Here is a tiny trained network, its code and every weight. The questions are about switching its units off for an input and a target symbol, where a switched-off unit gives its printed mean instead of its output.

import numpy as np


def w(rows, s, z=0):
    codes = np.array(rows[::2]) - 128.0
    scale = np.full(codes.shape[1], s)
    scale[-1] = z or s
    return codes * scale


def f(y):
    return np.maximum(y, 0)


def softmax(a):
    e = np.exp(a - a.max(-1, keepdims=True))
    return e / e.sum(-1, keepdims=True)


def log_softmax(a):
    a = a - a.max(-1, keepdims=True)
    return a - np.log(np.exp(a).sum(-1, keepdims=True))


def net(x, mask):
    ids = ['βζηθμξπφψω'.index(c) for c in x.split()]
    T = len(ids)
    res = E[ids] + P[:T]
    u = 0
    for l in range(2):
        r = res
        for j in range(2):
            rows = slice(2 * j, 2 * j + 2)
            q, k, v = (r @ M[l][rows].T for M in (Q, K, V))
            z = softmax(np.where(np.tri(T) > 0, q @ k.T / 2**0.5, -1e9)) @ v
            o = O[l][rows]
            res = res + np.where(mask[u + j], z, o[:, -1]) @ o[:, :-1]
        u += 2
        y = f(res @ A[l][:, :-1].T + A[l][:, -1])
        res = res + np.where(mask[u : u + 12], y, B[l][:, -1]) @ B[l][:, :-1]
        u += 12
    return log_softmax(res[-1] @ U[:, :-1].T + U[:, -1])


Q, K, V, O, A, B = {}, {}, {}, {}, {}, {}
E = w([
[219,74,87,129,74,134,175,73],'β',
[114,118,44,72,168,142,51,94],'ζ',
[130,90,180,86,201,224,173,90],'η',
[29,185,135,43,144,86,127,124],'θ',
[44,156,140,118,110,105,212,191],'μ',
[124,206,136,161,139,84,99,86],'ξ',
[56,88,151,118,88,119,99,183],'π',
[67,198,140,138,152,209,173,82],'φ',
[74,101,118,62,59,127,42,119],'ψ',
[191,77,184,140,176,6,116,121],'ω',
],0.016)
P = w([
[27,61,108,130,103,118,101,90],'0',
[76,68,78,125,115,117,126,120],'1',
[154,114,96,124,174,139,80,210],'2',
[103,80,49,121,136,114,167,92],'3',
[133,102,149,152,166,161,95,142],'4',
[126,93,52,135,139,110,183,66],'5',
[135,97,180,180,175,179,106,111],'6',
[143,100,50,140,153,116,201,33],'7',
[149,97,217,209,174,189,113,72],'8',
[155,102,65,139,155,119,196,10],'9',
],0.011)
Q[0] = w([
[38,83,135,165,120,132,141,52],'L0H1',
[142,200,138,166,96,64,97,115],'L0H1',
[5,41,5,58,125,131,202,115],'L0H2',
[82,68,85,116,105,163,225,2],'L0H2',
],0.0099)
K[0] = w([
[178,148,190,208,130,132,123,1],'L0H1',
[105,62,86,71,146,160,188,121],'L0H1',
[204,166,208,218,161,147,187,98],'L0H2',
[193,182,119,145,172,111,164,19],'L0H2',
],0.0099)
V[0] = w([
[164,99,161,118,143,173,179,1],'L0H1',
[163,188,182,220,118,131,142,99],'L0H1',
[133,25,191,65,194,49,164,136],'L0H2',
[101,155,147,125,192,18,59,117],'L0H2',
],0.0055)
O[0] = w([
[90,88,29,125,145,139,155,106,255],'L0H1',
[215,211,102,140,112,99,198,103,78],'L0H1',
[166,7,171,129,194,77,167,217,174],'L0H2',
[217,225,187,75,164,2,102,79,143],'L0H2',
],0.0065,0.0028)
A[0] = w([
[88,85,217,52,199,97,97,142,89],'L0N1',
[113,191,90,123,173,146,46,161,144],'L0N2',
[97,147,139,62,100,92,212,167,83],'L0N3',
[87,154,254,201,27,146,140,221,83],'L0N4',
[33,148,63,128,102,143,99,138,154],'L0N5',
[133,94,203,164,114,177,15,127,132],'L0N6',
[168,183,100,155,207,144,91,185,252],'L0N7',
[130,140,154,105,156,127,40,106,121],'L0N8',
[150,130,91,187,109,30,209,122,76],'L0N9',
[185,130,86,101,85,119,131,175,74],'L0N10',
[96,149,226,181,186,91,91,82,199],'L0N11',
[148,77,72,32,158,200,133,142,127],'L0N12',
],0.0081,0.0038)
B[0] = w([
[61,153,144,181,176,144,90,199,234],'L0N1',
[54,146,142,172,101,150,148,2,189],'L0N2',
[144,81,154,150,82,71,55,25,164],'L0N3',
[178,181,239,228,123,169,74,168,161],'L0N4',
[92,121,164,167,76,153,210,154,234],'L0N5',
[208,60,35,91,102,204,33,148,194],'L0N6',
[52,94,116,145,105,108,225,86,196],'L0N7',
[44,87,127,123,169,102,78,61,192],'L0N8',
[113,110,117,100,201,180,49,142,207],'L0N9',
[167,73,144,179,56,172,80,145,137],'L0N10',
[71,109,73,132,122,148,190,194,253],'L0N11',
[139,78,230,148,97,97,143,104,254],'L0N12',
],0.0074,0.006)
Q[1] = w([
[135,137,114,75,147,103,211,93],'L1H1',
[114,127,99,113,121,107,76,68],'L1H1',
[30,123,25,149,100,109,156,88],'L1H2',
[58,70,195,184,113,159,254,88],'L1H2',
],0.0093)
K[1] = w([
[167,167,127,196,206,137,186,78],'L1H1',
[145,173,57,108,102,87,9,66],'L1H1',
[203,203,43,188,223,126,123,107],'L1H2',
[228,135,97,125,231,254,194,64],'L1H2',
],0.0071)
V[1] = w([
[120,244,84,115,178,145,62,93],'L1H1',
[214,226,33,69,67,141,80,108],'L1H1',
[219,61,41,248,49,1,83,82],'L1H2',
[167,64,221,56,132,153,160,118],'L1H2',
],0.005)
O[1] = w([
[145,43,164,159,132,194,165,155,83],'L1H1',
[40,86,149,103,86,101,96,160,6],'L1H1',
[55,109,73,210,79,67,70,154,114],'L1H2',
[21,2,197,137,127,159,146,170,137],'L1H2',
],0.0073,0.014)
A[1] = w([
[94,137,59,155,108,125,205,129,152],'L1N1',
[235,57,108,91,147,148,106,113,33],'L1N2',
[183,159,117,114,111,183,190,92,1],'L1N3',
[117,127,111,118,141,161,54,223,141],'L1N4',
[140,81,143,19,130,60,151,123,115],'L1N5',
[71,167,112,115,224,86,161,151,88],'L1N6',
[127,155,97,61,93,127,170,112,177],'L1N7',
[82,131,80,149,93,177,183,97,41],'L1N8',
[238,195,166,114,94,230,146,177,14],'L1N9',
[123,199,99,116,70,1,106,87,248],'L1N10',
[140,66,136,105,147,51,75,130,234],'L1N11',
[148,29,101,169,168,116,82,122,77],'L1N12',
],0.0086,0.0033)
B[1] = w([
[159,93,140,84,97,120,115,112,254],'L1N1',
[52,120,113,145,70,95,129,132,207],'L1N2',
[125,148,111,86,112,98,82,161,204],'L1N3',
[191,96,133,136,118,148,140,181,167],'L1N4',
[137,114,122,99,224,150,123,254,152],'L1N5',
[96,127,125,84,61,172,144,138,232],'L1N6',
[161,128,174,141,143,142,123,93,172],'L1N7',
[197,130,192,131,131,61,86,169,249],'L1N8',
[119,95,101,172,105,65,117,122,192],'L1N9',
[170,124,51,156,139,168,157,128,234],'L1N10',
[135,183,75,96,149,131,111,142,184],'L1N11',
[113,191,149,113,132,78,116,144,250],'L1N12',
],0.0093,0.0075)
U = w([
[101,71,98,128,82,3,148,170,79],'β',
[93,152,159,128,218,90,34,74,35],'ζ',
[138,45,141,79,190,135,176,149,153],'η',
[39,203,127,67,72,153,146,151,92],'θ',
[111,214,166,195,162,98,148,152,118],'μ',
[170,138,35,153,156,179,168,105,254],'ξ',
[181,112,118,155,159,145,101,191,23],'π',
[184,194,192,41,106,108,104,140,90],'φ',
[120,129,113,53,106,185,35,156,68],'ψ',
[115,179,90,83,204,49,128,201,71],'ω',
],0.0064,0.0035)

Each question gives the input, a string of symbols that net reads in full, and the target symbol t.
The units are the heads (2 rows each of Q, K, V and O) and the neurons (one row each of A and B). Each row of codes is followed by its name. A weight is (code - 128) times the scale printed after its matrix; where a second scale follows, it is the last column's (O, A, B and U).
mask holds one flag per unit, layer by layer, with each layer's heads first. A switched-off unit (its flag False) gives its mean, the last column of its rows in O or B, instead of its output. The means were averaged over made-up inputs and are rounded, as every weight is.
A unit's drop is (log p(t) with every unit on - log p(t) with that unit switched off) / (log p(t) with every unit on - log p(t) with every unit switched off).
The circuit of an input: a set's keep is (log p(t) with only the set's units on - log p(t) with every unit switched off) / (log p(t) with every unit on - log p(t) with every unit switched off). Starting from the 12 units with the biggest drops (on a tie, the unit counted first), units are removed one at a time, each time the one whose removal leaves the highest keep (on an exact tie, the one counted first), for as long as the keep stays at least 0.8.
units of the circuit, in order: the units of the circuit, biggest drop first
most important unit: the unit with the biggest drop
k most important neurons: the k neurons with the biggest drops, biggest first
top k neurons in layer l: the k neurons of layer l with the biggest drops, biggest first
which heads matter: for each layer, one digit per head in row order, 1 if its drop is at least 0.15 and else 0, layers parted by /
input η μ θ φ ξ θ ξ ξ ζ ψ, target ξ: units of the circuit, in order	L1N10, L1H2, L0H2
input ψ ξ ξ π ξ ξ, target ξ: most important unit	L1H2
input μ ξ η φ ξ θ, target ξ: units of the circuit, in order	L0N12, L1N10, L0H2, L1H2
input ζ ξ β, target β: 3 most important neurons	L1N2, L0N10, L0N1
input π ξ β ζ η ξ ω θ, target ω: which heads matter	01 / 10
input φ π η η ω ω ω ξ ζ θ, target ξ: which heads matter	00 / 01
input μ η ζ η η μ, target η: units of the circuit, in order	L1H2, L0H2
input ξ π ξ π ξ β ξ, target β: 3 most important neurons	L0N7, L0N11, L0N9
input μ ξ ψ ξ ζ, target ζ: which heads matter	00 / 10
input ξ β η β π φ φ, target φ: 3 most important neurons	L1N8, L1N3, L0N12
input β θ η β ξ ζ ζ, target ζ: units of the circuit, in order	L0N8, L0N2, L1N10
input μ φ ξ μ θ μ π ξ η π, target η: 2 most important neurons	L0N6, L1N5
input ξ ω θ ξ μ, target μ: units of the circuit, in order	L0N4, L0H1
input η β ξ β ξ ω ψ μ, target ω: 3 most important neurons	L0N9, L0N3, L1N5
input μ φ μ ζ η φ ξ, target ξ: top 2 neurons in layer 1	L1N12, L1N2
input ζ μ ξ β η η ω ψ, target ω: units of the circuit, in order	L0H2, L1N5, L1N11, L0N5
input ξ μ ψ η ξ μ ω ζ, target ω: top 3 neurons in layer 1	L1N5, L1N11, L1N12
input η ξ η θ θ μ ψ β η ψ, target η: units of the circuit, in order	L0H2, L1H2, L0N12
input η μ ψ β μ η ω, target ω: most important unit	L1N12
input θ φ ζ ξ π β π ψ, target β: which heads matter	01 / 01
input ω ξ ζ μ ξ β ζ θ, target β: most important unit	L1H2
input ξ ζ ξ μ θ ζ η ζ, target η: units of the circuit, in order	L1H2, L0N12, L0H2
input ξ φ ξ, target φ: 2 most important neurons	L0N7, L0N2
input ξ ζ ψ φ π β ψ η β θ, target β: which heads matter	01 / 01
input β ζ φ ξ ψ ξ β ξ φ ζ, target φ: which heads matter	11 / 01
input ω ζ β μ θ, target θ: units of the circuit, in order	L1N6, L0N1, L1N8
input ψ β ω η θ η θ, target η: 2 most important neurons	L1N12, L1N2
input η β ζ ξ η ψ ξ μ, target ξ: 3 most important neurons	L0N12, L0N3, L1N10
input ξ η ξ ζ ξ π β ω η μ, target η: units of the circuit, in order	L1H2
